Below is a small trained network, with its code and all its weights. Each question gives an input and a target symbol and asks what happens when units are switched off, that is, made to give their printed mean instead of their output.

import numpy as np


def w(rows, s, z=0):
    codes = np.array(rows[::2]) - 128.0
    scale = np.full(codes.shape[1], s)
    scale[-1] = z or s
    return codes * scale


def norm(h):
    return h / np.sqrt((h * h).mean(-1, keepdims=True) + 1e-5)


def f(y):
    return np.maximum(y, 0)


def softmax(a):
    e = np.exp(a - a.max(-1, keepdims=True))
    return e / e.sum(-1, keepdims=True)


def log_softmax(a):
    a = a - a.max(-1, keepdims=True)
    return a - np.log(np.exp(a).sum(-1, keepdims=True))


def net(x, mask):
    ids = ['ΓΔΠΣαζηλμξψω'.index(c) for c in x.split()]
    T = len(ids)
    res = E[ids] + P[:T]
    r = norm(res)
    for j in range(2):
        rows = slice(3 * j, 3 * j + 3)
        q, k, v = (r @ M[0][rows].T for M in (Q, K, V))
        z = softmax(np.where(np.tri(T) > 0, q @ k.T / 3**0.5, -1e9)) @ v
        o = O[0][rows]
        res = res + np.where(mask[j], z, o[:, -1]) @ o[:, :-1]
    y = f(norm(res) @ A[0][:, :-1].T + A[0][:, -1])
    res = res + np.where(mask[2:10], y, B[0][:, -1]) @ B[0][:, :-1]
    return log_softmax(norm(res)[-1] @ U[:, :-1].T + U[:, -1])


Q, K, V, O, A, B = {}, {}, {}, {}, {}, {}
E = w([
[121,135,94,121],'Γ',
[118,129,131,117],'Δ',
[131,122,113,109],'Π',
[114,146,123,134],'Σ',
[105,130,120,117],'α',
[121,144,124,132],'ζ',
[108,141,125,128],'η',
[113,128,128,117],'λ',
[120,131,128,117],'μ',
[144,138,110,124],'ξ',
[111,145,128,132],'ψ',
[94,39,51,254],'ω',
],0.0085)
P = w([
[139,125,178,133],'0',
[148,85,183,146],'1',
[153,53,247,178],'2',
[120,134,141,146],'3',
[81,213,162,39],'4',
[113,93,135,148],'5',
[152,4,236,210],'6',
[108,119,110,144],'7',
[113,203,138,78],'8',
[103,100,119,158],'9',
[131,40,177,201],'10',
[100,121,112,153],'11',
[111,195,95,119],'12',
[132,123,63,208],'13',
],0.0034)
Q[0] = w([
[175,176,134,117],'head 0',
[139,54,125,122],'head 0',
[124,99,19,174],'head 0',
[133,208,174,33],'head 1',
[104,254,51,54],'head 1',
[93,199,59,83],'head 1',
],0.0081)
K[0] = w([
[137,72,135,140],'head 0',
[149,171,123,148],'head 0',
[40,155,94,161],'head 0',
[187,36,254,201],'head 1',
[105,4,107,242],'head 1',
[87,3,84,181],'head 1',
],0.0067)
V[0] = w([
[202,178,183,16],'head 0',
[93,249,123,47],'head 0',
[90,154,154,125],'head 0',
[25,70,206,62],'head 1',
[36,225,140,249],'head 1',
[197,162,234,253],'head 1',
],0.0052)
O[0] = w([
[174,126,59,169,2],'head 0',
[255,130,159,189,49],'head 0',
[118,101,142,160,128],'head 0',
[192,209,159,162,139],'head 1',
[172,86,210,54,70],'head 1',
[169,47,160,171,74],'head 1',
],0.0061,0.00047)
A[0] = w([
[119,175,120,50,176],'neuron 0',
[89,97,141,245,194],'neuron 1',
[50,89,109,130,154],'neuron 2',
[63,99,206,2,97],'neuron 3',
[184,139,75,61,250],'neuron 4',
[30,133,143,98,134],'neuron 5',
[77,134,165,73,169],'neuron 6',
[126,67,111,141,190],'neuron 7',
],0.0046,0.0021)
B[0] = w([
[125,107,115,29,232],'neuron 0',
[49,51,99,149,242],'neuron 1',
[125,123,72,71,235],'neuron 2',
[27,137,138,103,253],'neuron 3',
[118,61,168,60,237],'neuron 4',
[163,119,157,12,238],'neuron 5',
[5,146,42,70,222],'neuron 6',
[34,92,183,134,202],'neuron 7',
],0.0029,0.0026)
U = w([
[174,161,139,163,48],'Γ',
[80,133,182,110,2],'Δ',
[181,154,135,163,112],'Π',
[160,95,215,113,112],'Σ',
[184,228,188,107,136],'α',
[174,131,188,122,76],'ζ',
[110,245,41,175,158],'η',
[150,186,172,159,68],'λ',
[57,2,70,132,252],'μ',
[104,144,122,28,157],'ξ',
[167,72,182,125,71],'ψ',
[163,113,192,123,89],'ω',
],0.0087,0.0037)

Each question gives the input, a string of symbols that net reads in full, and the target symbol t.
The units are the heads (3 rows each of Q, K, V and O) and the neurons (one row each of A and B). Each row of codes is followed by its name. A weight is (code - 128) times the scale printed after its matrix; where a second scale follows, it is the last column's (O, A, B and U).
mask holds one flag per unit, heads first, then neurons. A switched-off unit (its flag False) gives its mean, the last column of its rows in O or B, instead of its output. The means were averaged over made-up inputs and are rounded, as every weight is.
A unit's drop is (log p(t) with every unit on - log p(t) with that unit switched off) / (log p(t) with every unit on - log p(t) with every unit switched off).
The circuit of an input: a set's keep is (log p(t) with only the set's units on - log p(t) with every unit switched off) / (log p(t) with every unit on - log p(t) with every unit switched off). Starting from all 10 units, units are removed one at a time, each time the one whose removal leaves the highest keep (on an exact tie, the one counted first), for as long as the keep stays at least 0.8.
circuit, biggest first: the units of the circuit, biggest drop first
top k neurons: the k neurons with the biggest drops, biggest first
which heads matter: for each layer, one digit per head in row order, 1 if its drop is at least 0.15 and else 0, layers parted by /
drop when u is switched off: that unit's drop, to one decimal
input α Π ψ, target α: circuit, biggest first	[head 1]
input ω Γ ξ ξ α ξ Σ Π ξ ζ ζ ξ ξ ζ, target ξ: which heads matter	11
input Γ ξ ξ ω Π ζ Π ω Γ ξ Π Γ Γ Δ, target ξ: which heads matter	01
input α Γ Π Π ξ Σ ξ ξ λ, target μ: which heads matter	01
input ξ Π Π α ξ ξ Π Π Π ζ, target η: which heads matter	11
input ξ Π ψ, target μ: which heads matter	00
input ξ Γ ξ ξ α, target μ: which heads matter	01
input Σ λ ξ Σ ζ λ ξ η ξ, target μ: which heads matter	11
input ξ ξ ξ Σ λ Γ Π α α, target η: circuit, biggest first	[head 1; neuron 4]
input Π Γ Γ ξ Γ ξ Π, target ξ: which heads matter	01
input ξ ξ Π ω Γ ξ α α ξ Π Γ, target ξ: circuit, biggest first	[head 1; neuron 5]
input Γ ξ α ξ ξ Π ξ ξ Σ, target μ: which heads matter	11
input ξ Π Δ ξ ξ α ξ Γ Δ, target μ: which heads matter	01
input ξ ξ Π Π Γ Π ξ ξ Γ, target μ: top neuron	[neuron 1]
input ξ Π Π Π ξ η ξ Π ξ, target μ: top 2 neurons	[neuron 1; neuron 4]
input ψ Γ ζ Π μ Π Γ μ, target η: drop when neuron 1 is switched off	0.0
input Π μ ω ω Π ξ η, target η: drop when head 1 is switched off	0.8
input η ξ ξ ξ μ, target μ: drop when head 1 is switched off	0.9
input ξ α ζ, target μ: drop when head 1 is switched off	0.2
input ξ λ ξ Π Γ μ Δ, target ξ: top neuron	[neuron 5]
